Here is a tiny trained network, its code and every weight. The questions are about switching its units off for an input and a target symbol, where a switched-off unit gives its printed mean instead of its output.

import numpy as np


def w(rows, s, z=0):
    codes = np.array(rows[::2]) - 128.0
    scale = np.full(codes.shape[1], s)
    scale[-1] = z or s
    return codes * scale


def norm(h):
    return h / np.sqrt((h * h).mean(-1, keepdims=True) + 1e-5)


def f(y):
    return np.maximum(y, 0)


def softmax(a):
    e = np.exp(a - a.max(-1, keepdims=True))
    return e / e.sum(-1, keepdims=True)


def log_softmax(a):
    a = a - a.max(-1, keepdims=True)
    return a - np.log(np.exp(a).sum(-1, keepdims=True))


def net(x, mask):
    ids = ['ΓΔΘΨΩαβεζλμξσφ'.index(c) for c in x.split()]
    T = len(ids)
    res = E[ids] + P[:T]
    r = norm(res)
    for j in range(3):
        rows = slice(2 * j, 2 * j + 2)
        q, k, v = (r @ M[0][rows].T for M in (Q, K, V))
        z = softmax(np.where(np.tri(T) > 0, q @ k.T / 2**0.5, -1e9)) @ v
        o = O[0][rows]
        res = res + np.where(mask[j], z, o[:, -1]) @ o[:, :-1]
    y = f(norm(res) @ A[0][:, :-1].T + A[0][:, -1])
    res = res + np.where(mask[3:7], y, B[0][:, -1]) @ B[0][:, :-1]
    return log_softmax(norm(res)[-1] @ U[:, :-1].T + U[:, -1])


Q, K, V, O, A, B = {}, {}, {}, {}, {}, {}
E = w([
[53,159,210,193],'Γ',
[121,94,96,100],'Δ',
[162,169,157,184],'Θ',
[130,149,195,165],'Ψ',
[160,168,161,175],'Ω',
[168,171,155,188],'α',
[114,97,88,92],'β',
[124,84,90,140],'ε',
[107,56,183,104],'ζ',
[142,93,89,109],'λ',
[103,8,173,224],'μ',
[228,95,129,132],'ξ',
[174,185,158,60],'σ',
[172,136,82,176],'φ',
],0.013)
P = w([
[129,58,220,135],'0',
[145,66,187,142],'1',
[156,63,164,140],'2',
[159,78,130,143],'3',
[164,81,91,132],'4',
[166,95,52,126],'5',
[166,121,27,123],'6',
[171,132,19,126],'7',
[170,142,3,124],'8',
],0.0042)
Q[0] = w([
[125,116,60,130],'h1',
[79,89,147,131],'h1',
[251,107,78,131],'h2',
[133,106,145,142],'h2',
[130,141,123,167],'h3',
[78,146,202,130],'h3',
],0.024)
K[0] = w([
[217,115,34,130],'h1',
[88,28,131,208],'h1',
[247,166,33,125],'h2',
[95,175,85,182],'h2',
[103,105,99,132],'h3',
[65,87,218,170],'h3',
],0.014)
V[0] = w([
[136,161,205,188],'h1',
[175,208,83,76],'h1',
[5,148,49,255],'h2',
[123,174,200,151],'h2',
[205,174,185,141],'h3',
[154,73,89,186],'h3',
],0.01)
O[0] = w([
[185,148,24,222,180],'h1',
[160,119,195,179,7],'h1',
[119,225,106,37,121],'h2',
[69,126,135,166,135],'h2',
[205,160,165,107,121],'h3',
[164,141,1,158,255],'h3',
],0.0092,0.0046)
A[0] = w([
[168,69,46,123,2],'n1',
[36,71,124,149,144],'n2',
[152,254,80,112,177],'n3',
[140,138,253,155,91],'n4',
],0.0092,0.0035)
B[0] = w([
[158,191,154,64,211],'n1',
[130,192,129,93,188],'n2',
[111,168,241,150,254],'n3',
[89,119,250,49,148],'n4',
],0.011,0.0061)
U = w([
[36,196,157,136,211],'Γ',
[111,118,134,117,85],'Δ',
[132,143,133,120,90],'Θ',
[119,115,127,167,151],'Ψ',
[131,135,130,127,30],'Ω',
[143,148,135,137,138],'α',
[244,226,172,66,2],'β',
[230,57,91,140,121],'ε',
[60,83,129,137,210],'ζ',
[143,145,107,110,150],'λ',
[105,171,12,120,143],'μ',
[138,88,238,131,148],'ξ',
[129,135,133,138,124],'σ',
[169,130,121,92,157],'φ',
],0.012,0.0049)

Each question gives the input, a string of symbols that net reads in full, and the target symbol t.
The units are the heads (2 rows each of Q, K, V and O) and the neurons (one row each of A and B). Each row of codes is followed by its name. A weight is (code - 128) times the scale printed after its matrix; where a second scale follows, it is the last column's (O, A, B and U).
mask holds one flag per unit, heads first, then neurons. A switched-off unit (its flag False) gives its mean, the last column of its rows in O or B, instead of its output. The means were averaged over made-up inputs and are rounded, as every weight is.
A unit's drop is (log p(t) with every unit on - log p(t) with that unit switched off) / (log p(t) with every unit on - log p(t) with every unit switched off).
The circuit of an input: a set's keep is (log p(t) with only the set's units on - log p(t) with every unit switched off) / (log p(t) with every unit on - log p(t) with every unit switched off). Starting from all 7 units, units are removed one at a time, each time the one whose removal leaves the highest keep (on an exact tie, the one counted first), for as long as the keep stays at least 0.8.
circuit, biggest first: the units of the circuit, biggest drop first
unit that matters most: the unit with the biggest drop
top k neurons: the k neurons with the biggest drops, biggest first
which heads matter: for each layer, one digit per head in row order, 1 if its drop is at least 0.15 and else 0, layers parted by /
drop when u is switched off: that unit's drop, to one decimal
input Ω Γ Ψ σ α, target ξ: which heads matter => 001
input ε ξ σ ξ β, target ξ: which heads matter => 111
input μ Γ ε Γ Γ λ σ Γ Θ, target ξ: which heads matter => 100
input μ Γ β φ Ψ ε, target β: top 2 neurons => [n3; n1]
input Γ Γ ξ Ω, target ε: which heads matter => 110
input ξ Γ ξ Γ Θ, target ε: circuit, biggest first => [h2; n3]
input φ λ ε Γ σ, target ξ: circuit, biggest first => [h1; h2]
input Δ ε Γ α φ, target β: circuit, biggest first => [h2; h1]
input ε φ Ω μ φ λ, target β: which heads matter => 110
input α ε μ Θ Ω ξ Θ, target ε: which heads matter => 010
input λ σ μ ε, target ξ: unit that matters most => h3
input α ξ ε, target ε: circuit, biggest first => [h2; h3]
input ξ μ α Γ λ σ σ Θ, target ξ: circuit, biggest first => [h1; n4]
input Ψ Θ α β Γ Ω μ μ σ, target ξ: which heads matter => 000
input β Γ Ψ Γ ξ Δ, target ε: which heads matter => 010
input φ β ε μ σ Γ ζ ξ ε, target ε: which heads matter => 010
input μ Ψ ξ σ α ε, target ξ: which heads matter => 111
input Γ ξ ε φ ξ ξ ξ ζ λ, target ε: which heads matter => 110
input ε λ Γ Ψ ζ, target Γ: top neuron => [n1]
input ξ ξ β, target ε: drop when h2 is switched off => 0.8
input Θ ζ α Γ μ φ, target β: drop when n1 is switched off => 0.0
input Γ μ ε Δ ζ Γ ζ, target Γ: drop when h1 is switched off => -0.3
